Here is a tiny trained network, its code and every weight. The questions are about switching its units off for an input and a class, where a switched-off unit gives its printed mean instead of its output.

import numpy as np


def w(rows, s, z=0):
    codes = np.array(rows[::2]) - 128.0
    scale = np.full(codes.shape[1], s)
    scale[-1] = z or s
    return codes * scale


def f(y):
    return y / 2 * (1 + np.tanh(0.7978845608 * (y + 0.044715 * y**3)))


def log_softmax(a):
    a = a - a.max(-1, keepdims=True)
    return a - np.log(np.exp(a).sum(-1, keepdims=True))


def net(x, mask):
    res = np.array(x, float).reshape(1, 5) / 4 @ E
    y = f(res @ A[0][:, :-1].T + A[0][:, -1])
    res = res + np.where(mask, y, B[0][:, -1]) @ B[0][:, :-1]
    return log_softmax(res[-1] @ U[:, :-1].T + U[:, -1])


A, B = {}, {}
E = w([
[144,83,130,141,185,168,155,113,125],'x0',
[165,158,88,143,75,120,249,214,112],'x1',
[113,97,70,217,144,101,79,188,180],'x2',
[90,97,162,103,80,187,138,174,158],'x3',
[28,86,112,59,136,138,163,143,98],'x4',
],0.012)
A[0] = w([
[144,151,133,49,63,138,181,240,37,235],'n0',
[80,161,98,99,77,115,133,181,136,181],'n1',
[61,65,199,92,253,155,96,99,54,163],'n2',
[48,84,138,120,40,57,148,188,121,136],'n3',
[169,106,89,243,213,60,125,129,139,160],'n4',
[186,63,77,214,189,79,116,226,140,134],'n5',
[72,144,151,113,37,196,103,219,222,252],'n6',
[140,193,140,118,177,74,81,43,76,217],'n7',
[199,169,163,62,114,122,245,165,49,161],'n8',
[197,144,170,164,116,121,109,199,192,234],'n9',
[142,123,67,206,147,80,88,131,180,191],'n10',
[153,223,180,211,134,51,60,47,120,197],'n11',
[53,27,170,58,160,177,152,82,188,186],'n12',
[176,90,107,215,189,71,145,124,117,178],'n13',
],0.0072,0.0028)
B[0] = w([
[140,99,115,112,47,116,206,36,97,237],'n0',
[193,78,51,150,51,115,155,151,67,177],'n1',
[26,59,32,31,187,124,70,143,148,235],'n2',
[173,75,22,209,67,121,169,162,81,191],'n3',
[156,225,87,113,170,173,86,169,146,221],'n4',
[177,146,56,121,132,199,157,134,166,211],'n5',
[149,50,167,219,135,150,169,176,86,217],'n6',
[131,99,139,71,170,1,83,133,110,222],'n7',
[112,193,166,77,98,172,184,39,92,229],'n8',
[174,170,187,141,116,185,111,113,151,189],'n9',
[161,170,133,101,156,137,129,184,152,209],'n10',
[181,122,184,88,168,55,56,115,138,245],'n11',
[67,81,109,123,157,198,150,151,136,228],'n12',
[129,243,112,113,163,143,135,167,155,195],'n13',
],0.0086,0.011)
U = w([
[158,224,86,108,157,179,106,156,191,93],'0',
[173,64,71,164,70,126,167,147,95,9],'1',
[137,159,166,71,67,175,188,7,100,218],'2',
[181,68,220,170,120,194,123,144,168,85],'3',
[171,128,172,76,152,24,75,100,132,194],'4',
[2,79,71,70,158,176,114,127,144,186],'5',
],0.0099,0.0014)

Each question gives the input, the list of numbers given to net, and the class t.
The units are the neurons (one row each of A and B). Each row of codes is followed by its name. A weight is (code - 128) times the scale printed after its matrix; where a second scale follows, it is the last column's (A, B and U).
mask holds one flag per neuron, in row order. A switched-off neuron (its flag False) gives its mean, the last column of its row in B, instead of its output. The means were averaged over made-up inputs and are rounded, as every weight is.
A unit's drop is (log p(t) with every unit on - log p(t) with that unit switched off) / (log p(t) with every unit on - log p(t) with every unit switched off).
The circuit of an input: a set's keep is (log p(t) with only the set's units on - log p(t) with every unit switched off) / (log p(t) with every unit on - log p(t) with every unit switched off). Starting from the 12 units with the biggest drops (on a tie, the unit counted first), units are removed one at a time, each time the one whose removal leaves the highest keep (on an exact tie, the one counted first), for as long as the keep stays at least 0.8.
units of the circuit, in order: the units of the circuit, biggest drop first
unit that matters most: the unit with the biggest drop
top k neurons: the k neurons with the biggest drops, biggest first
drop of u: that unit's drop, to one decimal
input [0,-1,1,-4,1], class 4: unit that matters most	n12
input [8,7,3,-3,7], class 2: units of the circuit, in order	(n8 n0)
input [1,7,1,-4,8], class 2: top 2 neurons	(n8 n0)
input [-8,-1,-8,-7,1], class 4: top 2 neurons	(n7 n11)
input [2,0,-4,-4,2], class 5: units of the circuit, in order	(n2 n9)
input [1,2,-2,0,6], class 2: top 2 neurons	(n0 n8)
input [7,0,-4,-5,-8], class 4: top 2 neurons	(n7 n11)
input [-6,-7,-8,2,1], class 5: top 2 neurons	(n2 n12)
input [1,-1,-4,-7,5], class 5: top 2 neurons	(n2 n11)
input [-6,6,-2,-7,-6], class 2: top 4 neurons	(n8 n0 n2 n9)
input [-8,4,0,-4,5], class 1: top 2 neurons	(n3 n1)
input [4,8,0,2,6], class 2: top 3 neurons	(n8 n0 n2)
input [6,-7,-8,-7,-2], class 4: top 2 neurons	(n7 n11)
input [-5,1,-1,-1,-7], class 4: units of the circuit, in order	(n11)
input [1,-8,-2,8,-6], class 5: drop of n12	0.3
input [-1,-4,-5,1,-2], class 4: drop of n7	0.2
input [-6,0,-3,7,-7], class 3: drop of n6	0.5
